Below is a small trained network, with its code and all its weights. Each question gives an input and a class and asks what happens when units are switched off, that is, made to give their printed mean instead of their output.

import numpy as np


def w(rows, s, z=0):
    codes = np.array(rows[::2]) - 128.0
    scale = np.full(codes.shape[1], s)
    scale[-1] = z or s
    return codes * scale


def f(y):
    return y / 2 * (1 + np.tanh(0.7978845608 * (y + 0.044715 * y**3)))


def log_softmax(a):
    a = a - a.max(-1, keepdims=True)
    return a - np.log(np.exp(a).sum(-1, keepdims=True))


def net(x, mask):
    res = np.array(x, float).reshape(1, 8) / 4 @ E
    y = f(res @ A[0][:, :-1].T + A[0][:, -1])
    res = res + np.where(mask, y, B[0][:, -1]) @ B[0][:, :-1]
    return log_softmax(res[-1] @ U[:, :-1].T + U[:, -1])


A, B = {}, {}
E = w([
[93,114,45,133,182,45,46,116,67,82,169],'x0',
[210,115,127,179,213,97,67,197,93,91,69],'x1',
[95,82,210,182,131,102,151,55,125,124,94],'x2',
[117,45,110,139,71,127,158,54,113,116,74],'x3',
[142,170,175,146,151,69,82,113,161,165,212],'x4',
[206,101,201,90,125,127,145,165,110,169,117],'x5',
[195,108,166,174,83,131,42,145,113,124,157],'x6',
[99,92,139,12,130,56,95,145,183,113,133],'x7',
],0.011)
A[0] = w([
[145,83,105,104,161,124,144,144,122,138,117,117],'n1',
[98,87,84,108,36,153,168,80,190,120,106,147],'n2',
[65,182,112,77,116,92,90,48,153,81,152,139],'n3',
[179,142,192,138,178,125,88,118,153,147,131,74],'n4',
[121,121,162,109,65,100,89,122,138,135,170,83],'n5',
[106,111,195,82,153,140,120,143,180,147,162,199],'n6',
[151,228,96,146,105,186,168,148,158,164,163,117],'n7',
[69,85,67,54,132,68,137,154,142,153,227,131],'n8',
[49,116,155,39,165,123,168,90,233,134,76,137],'n9',
[97,141,142,76,139,87,200,123,196,117,97,129],'n10',
[158,91,106,120,116,98,90,98,122,154,94,184],'n11',
[254,114,132,163,130,148,174,165,164,106,83,146],'n12',
[135,237,98,137,79,196,146,168,164,195,171,148],'n13',
[75,202,118,91,149,147,122,138,123,145,144,242],'n14',
[84,86,33,66,139,93,115,159,142,128,199,157],'n15',
[92,95,59,118,106,152,111,162,139,154,85,148],'n16',
[115,76,106,166,171,113,91,143,99,123,96,101],'n17',
[195,141,110,134,138,157,172,184,112,126,103,86],'n18',
[112,98,154,166,72,154,207,84,129,155,125,159],'n19',
[170,94,147,192,134,168,153,178,126,138,93,95],'n20',
[127,110,93,148,176,156,191,150,77,106,96,1],'n21',
[82,90,71,66,91,167,108,106,128,82,86,178],'n22',
[80,116,169,146,65,188,190,80,100,174,88,147],'n23',
],0.011,0.0054)
B[0] = w([
[134,147,124,101,171,159,78,98,128,97,146,147],'n1',
[78,68,130,182,23,168,184,114,160,13,107,233],'n2',
[176,130,121,130,161,118,78,159,89,156,141,200],'n3',
[165,112,102,156,75,129,139,128,115,73,120,183],'n4',
[196,122,183,113,142,115,41,170,166,102,178,168],'n5',
[169,146,173,150,141,131,104,151,138,163,155,189],'n6',
[67,232,116,34,188,112,145,138,113,190,104,203],'n7',
[133,246,55,45,150,60,91,93,50,92,102,208],'n8',
[83,240,164,45,132,200,152,74,109,185,160,233],'n9',
[78,182,160,39,183,159,122,121,172,136,116,195],'n10',
[178,136,133,114,125,156,87,118,140,147,202,173],'n11',
[173,169,112,96,183,70,95,164,129,153,159,217],'n12',
[197,254,107,31,198,107,85,163,34,164,113,222],'n13',
[132,181,121,48,113,132,114,144,101,76,171,190],'n14',
[161,166,114,104,80,115,88,135,13,148,99,207],'n15',
[185,123,85,118,95,179,144,126,68,129,153,173],'n16',
[121,146,101,92,115,127,173,91,81,107,139,186],'n17',
[137,129,141,154,139,63,100,172,143,134,116,181],'n18',
[106,85,161,166,133,189,140,86,186,77,150,234],'n19',
[168,203,56,89,157,141,114,153,62,153,121,197],'n20',
[118,68,219,175,122,112,86,179,167,145,205,173],'n21',
[111,115,66,123,54,66,207,77,55,12,49,210],'n22',
[96,60,141,209,71,151,155,110,166,69,107,251],'n23',
],0.0089,0.017)
U = w([
[76,155,13,126,107,117,174,98,97,75,61,4],'0',
[177,223,111,71,218,97,78,166,119,254,105,197],'1',
[163,14,174,208,75,122,87,166,239,104,137,51],'2',
[37,132,192,155,121,202,168,50,219,161,134,150],'3',
],0.0085,0.0039)

Each question gives the input, the list of numbers given to net, and the class t.
The units are the neurons (one row each of A and B). Each row of codes is followed by its name. A weight is (code - 128) times the scale printed after its matrix; where a second scale follows, it is the last column's (A, B and U).
mask holds one flag per neuron, in row order. A switched-off neuron (its flag False) gives its mean, the last column of its row in B, instead of its output. The means were averaged over made-up inputs and are rounded, as every weight is.
A unit's drop is (log p(t) with every unit on - log p(t) with that unit switched off) / (log p(t) with every unit on - log p(t) with every unit switched off).
The circuit of an input: a set's keep is (log p(t) with only the set's units on - log p(t) with every unit switched off) / (log p(t) with every unit on - log p(t) with every unit switched off). Starting from the 12 units with the biggest drops (on a tie, the unit counted first), units are removed one at a time, each time the one whose removal leaves the highest keep (on an exact tie, the one counted first), for as long as the keep stays at least 0.8.
circuit, biggest first: the units of the circuit, biggest drop first
most important unit: the unit with the biggest drop
top k neurons: the k neurons with the biggest drops, biggest first
drop when u is switched off: that unit's drop, to one decimal
input [4,-1,-3,3,5,-7,-3,7], class 1: circuit, biggest first : [n3]
input [5,3,5,2,-8,2,0,-7], class 2: circuit, biggest first : [n21; n8]
input [7,-1,0,-1,-5,2,7,-8], class 1: top 3 neurons : [n2; n22; n23]
input [-3,-7,6,-5,4,1,-6,-1], class 3: top 2 neurons : [n23; n19]
input [7,4,6,4,1,-2,-6,5], class 1: top 3 neurons : [n2; n23; n3]
input [-1,5,3,0,-3,-7,7,-1], class 1: top 4 neurons : [n2; n23; n22; n19]
input [2,0,3,-5,-4,-4,-5,4], class 1: top 4 neurons : [n23; n2; n9; n3]
input [8,1,-7,-8,-8,-2,7,0], class 0: top 2 neurons : [n12; n9]
input [2,7,2,-4,-7,-8,4,-4], class 1: top 4 neurons : [n2; n23; n22; n21]
input [-1,2,-2,1,2,-6,-4,-3], class 1: top 2 neurons : [n2; n23]
input [4,-6,-3,6,8,-2,8,-8], class 1: top 2 neurons : [n13; n2]
input [3,0,8,6,5,7,-2,-1], class 3: drop when n13 is switched off : -0.1
input [-8,8,8,1,0,-8,2,-7], class 2: drop when n23 is switched off : 0.1
input [1,-1,7,5,-2,-8,8,-4], class 2: drop when n9 is switched off : 0.2
input [-3,-1,8,-4,-6,4,-8,-1], class 3: drop when n16 is switched off : 0.0
input [-1,-6,5,2,-4,-4,7,5], class 3: most important unit : n9
